Here is a tiny trained network, its code and every weight. The questions are about switching its units off for an input and a class, where a switched-off unit gives its printed mean instead of its output.

import numpy as np


def w(rows, s, z=0):
    codes = np.array(rows[::2]) - 128.0
    scale = np.full(codes.shape[1], s)
    scale[-1] = z or s
    return codes * scale


def norm(h):
    return h / np.sqrt((h * h).mean(-1, keepdims=True) + 1e-5)


def f(y):
    return np.maximum(y, 0)


def log_softmax(a):
    a = a - a.max(-1, keepdims=True)
    return a - np.log(np.exp(a).sum(-1, keepdims=True))


def net(x, mask):
    res = np.array(x, float).reshape(1, 6) / 4 @ E
    u = 0
    for l in range(2):
        y = f(norm(res) @ A[l][:, :-1].T + A[l][:, -1])
        res = res + np.where(mask[u : u + 11], y, B[l][:, -1]) @ B[l][:, :-1]
        u += 11
    return log_softmax(norm(res)[-1] @ U[:, :-1].T + U[:, -1])


A, B = {}, {}
E = w([
[124,120,118,157,207,136,160,92,128,132],'x0',
[125,126,144,76,83,125,155,152,130,128],'x1',
[114,125,131,81,120,128,205,181,133,136],'x2',
[136,122,138,119,173,131,146,57,120,123],'x3',
[121,103,253,180,140,135,180,124,127,119],'x4',
[139,119,170,92,93,127,116,75,122,118],'x5',
],0.0048)
A[0] = w([
[125,116,12,93,138,130,152,183,144,130,49],'0.n0',
[133,144,158,136,120,131,166,209,100,105,67],'0.n1',
[116,122,90,64,20,130,79,145,135,133,3],'0.n2',
[131,117,170,126,90,121,159,193,137,124,59],'0.n3',
[136,149,70,63,2,116,28,187,123,123,25],'0.n4',
[126,154,111,178,165,136,79,129,132,122,25],'0.n5',
[128,128,62,118,131,120,88,118,121,121,83],'0.n6',
[129,133,60,220,181,128,26,113,127,130,37],'0.n7',
[117,136,1,79,158,131,140,188,119,128,40],'0.n8',
[129,131,170,152,78,130,155,233,134,131,64],'0.n9',
[135,128,194,76,134,115,153,54,132,130,44],'0.n10',
],0.0094,0.0032)
B[0] = w([
[156,204,138,104,197,131,146,138,106,154,227],'0.n0',
[99,151,139,125,51,94,101,93,179,125,188],'0.n1',
[172,49,100,131,90,213,59,167,118,117,207],'0.n2',
[111,127,131,173,128,123,134,152,185,172,190],'0.n3',
[163,75,109,49,59,253,69,125,41,92,254],'0.n4',
[107,75,81,115,127,81,106,84,124,152,175],'0.n5',
[98,127,174,151,102,141,184,166,168,146,192],'0.n6',
[136,55,111,186,143,48,64,85,143,126,248],'0.n7',
[152,212,119,112,165,114,168,159,162,79,242],'0.n8',
[119,82,155,147,114,122,189,167,198,154,214],'0.n9',
[92,157,125,127,145,167,165,93,79,96,193],'0.n10',
],0.014,0.0082)
A[1] = w([
[126,128,154,126,119,102,95,113,91,159,101],'1.n0',
[119,181,128,113,101,97,105,122,77,205,89],'1.n1',
[167,255,118,76,183,85,126,191,99,147,4],'1.n2',
[168,198,160,63,83,141,104,221,102,209,79],'1.n3',
[104,191,159,104,80,78,93,160,63,187,87],'1.n4',
[120,173,112,109,96,78,122,154,52,197,85],'1.n5',
[108,176,130,133,161,70,127,202,38,219,85],'1.n6',
[136,169,138,116,130,94,122,139,96,193,111],'1.n7',
[99,135,126,130,91,64,91,106,100,151,42],'1.n8',
[130,188,133,107,114,114,101,119,74,248,86],'1.n9',
[98,147,173,118,79,86,158,185,145,197,59],'1.n10',
],0.0096,0.0026)
B[1] = w([
[129,127,92,128,148,101,138,160,111,185,158],'1.n0',
[141,109,164,129,129,122,141,126,103,136,128],'1.n1',
[204,254,117,70,195,39,177,207,174,140,243],'1.n2',
[95,50,109,189,171,29,58,10,49,121,254],'1.n3',
[99,157,153,136,101,101,116,116,107,148,128],'1.n4',
[110,155,100,113,140,101,84,71,111,128,129],'1.n5',
[162,154,133,76,105,125,98,116,121,83,153],'1.n6',
[120,129,103,108,130,164,111,108,158,119,142],'1.n7',
[114,127,115,151,186,60,119,164,98,209,183],'1.n8',
[151,117,150,142,110,107,116,134,89,157,130],'1.n9',
[77,188,150,105,28,89,103,211,137,219,229],'1.n10',
],0.0083,0.0044)
U = w([
[63,165,168,134,155,177,194,57,46,99,2],'0',
[119,45,93,214,176,22,56,77,139,153,48],'1',
[199,236,92,77,206,94,152,189,160,106,186],'2',
[182,72,96,68,62,254,49,169,63,98,226],'3',
[62,131,179,160,41,107,168,186,223,194,165],'4',
],0.0097,0.00061)

Each question gives the input, the list of numbers given to net, and the class t.
The units are the neurons (one row each of A and B). Each row of codes is followed by its name. A weight is (code - 128) times the scale printed after its matrix; where a second scale follows, it is the last column's (A, B and U).
mask holds one flag per neuron, layer by layer. A switched-off neuron (its flag False) gives its mean, the last column of its row in B, instead of its output. The means were averaged over made-up inputs and are rounded, as every weight is.
A unit's drop is (log p(t) with every unit on - log p(t) with that unit switched off) / (log p(t) with every unit on - log p(t) with every unit switched off).
The circuit of an input: a set's keep is (log p(t) with only the set's units on - log p(t) with every unit switched off) / (log p(t) with every unit on - log p(t) with every unit switched off). Starting from the 12 units with the biggest drops (on a tie, the unit counted first), units are removed one at a time, each time the one whose removal leaves the highest keep (on an exact tie, the one counted first), for as long as the keep stays at least 0.8.
units of the circuit, in order: the units of the circuit, biggest drop first
most important unit: the unit with the biggest drop
top k neurons: the k neurons with the biggest drops, biggest first
top k neurons in layer l: the k neurons of layer l with the biggest drops, biggest first
drop of u: that unit's drop, to one decimal
input [7,3,-1,-6,7,7], class 4: units of the circuit, in order => (0.n4; 0.n7)
input [-7,-2,3,5,7,6], class 0: units of the circuit, in order => (0.n10)
input [4,-1,0,-3,6,2], class 4: top 2 neurons => (0.n4; 0.n7)
input [6,7,-7,-6,-6,-6], class 2: top 3 neurons in layer 0 => (0.n8; 0.n0; 0.n6)
input [6,8,-3,-6,-2,-4], class 2: top 2 neurons => (0.n8; 0.n0)
input [7,-2,2,7,-6,6], class 2: top 2 neurons => (0.n4; 0.n2)
input [-7,5,0,5,4,2], class 4: top 3 neurons => (0.n4; 0.n3; 0.n9)
input [-1,-7,3,5,-1,3], class 1: top 4 neurons => (0.n4; 0.n8; 0.n0; 0.n6)
input [0,-7,8,-3,-8,1], class 2: top 3 neurons => (0.n8; 0.n0; 1.n2)
input [6,4,-5,-3,8,-8], class 4: top 2 neurons in layer 0 => (0.n7; 0.n4)
input [6,-3,-3,-5,-6,7], class 1: top 3 neurons in layer 0 => (0.n7; 0.n5; 0.n10)
input [8,1,2,5,1,0], class 0: top 2 neurons in layer 0 => (0.n8; 0.n0)
input [2,7,1,-7,-4,-8], class 2: top 3 neurons => (0.n8; 0.n0; 1.n2)
input [-8,1,-6,2,8,4], class 0: most important unit => 0.n10
input [7,5,-7,0,-6,-1], class 1: top 2 neurons => (0.n7; 0.n5)
input [3,0,-4,2,6,1], class 0: top 2 neurons => (0.n7; 0.n4)
input [6,4,-8,1,6,6], class 0: top 2 neurons in layer 0 => (0.n4; 0.n7)
input [-5,-8,-4,4,3,8], class 0: top 2 neurons => (0.n10; 0.n7)
input [1,-5,-4,-7,-2,1], class 1: drop of 0.n7 => 3.5
input [7,2,-7,-7,-2,5], class 1: units of the circuit, in order => (0.n7)
input [3,-6,5,-2,6,-6], class 4: drop of 1.n6 => 0.0
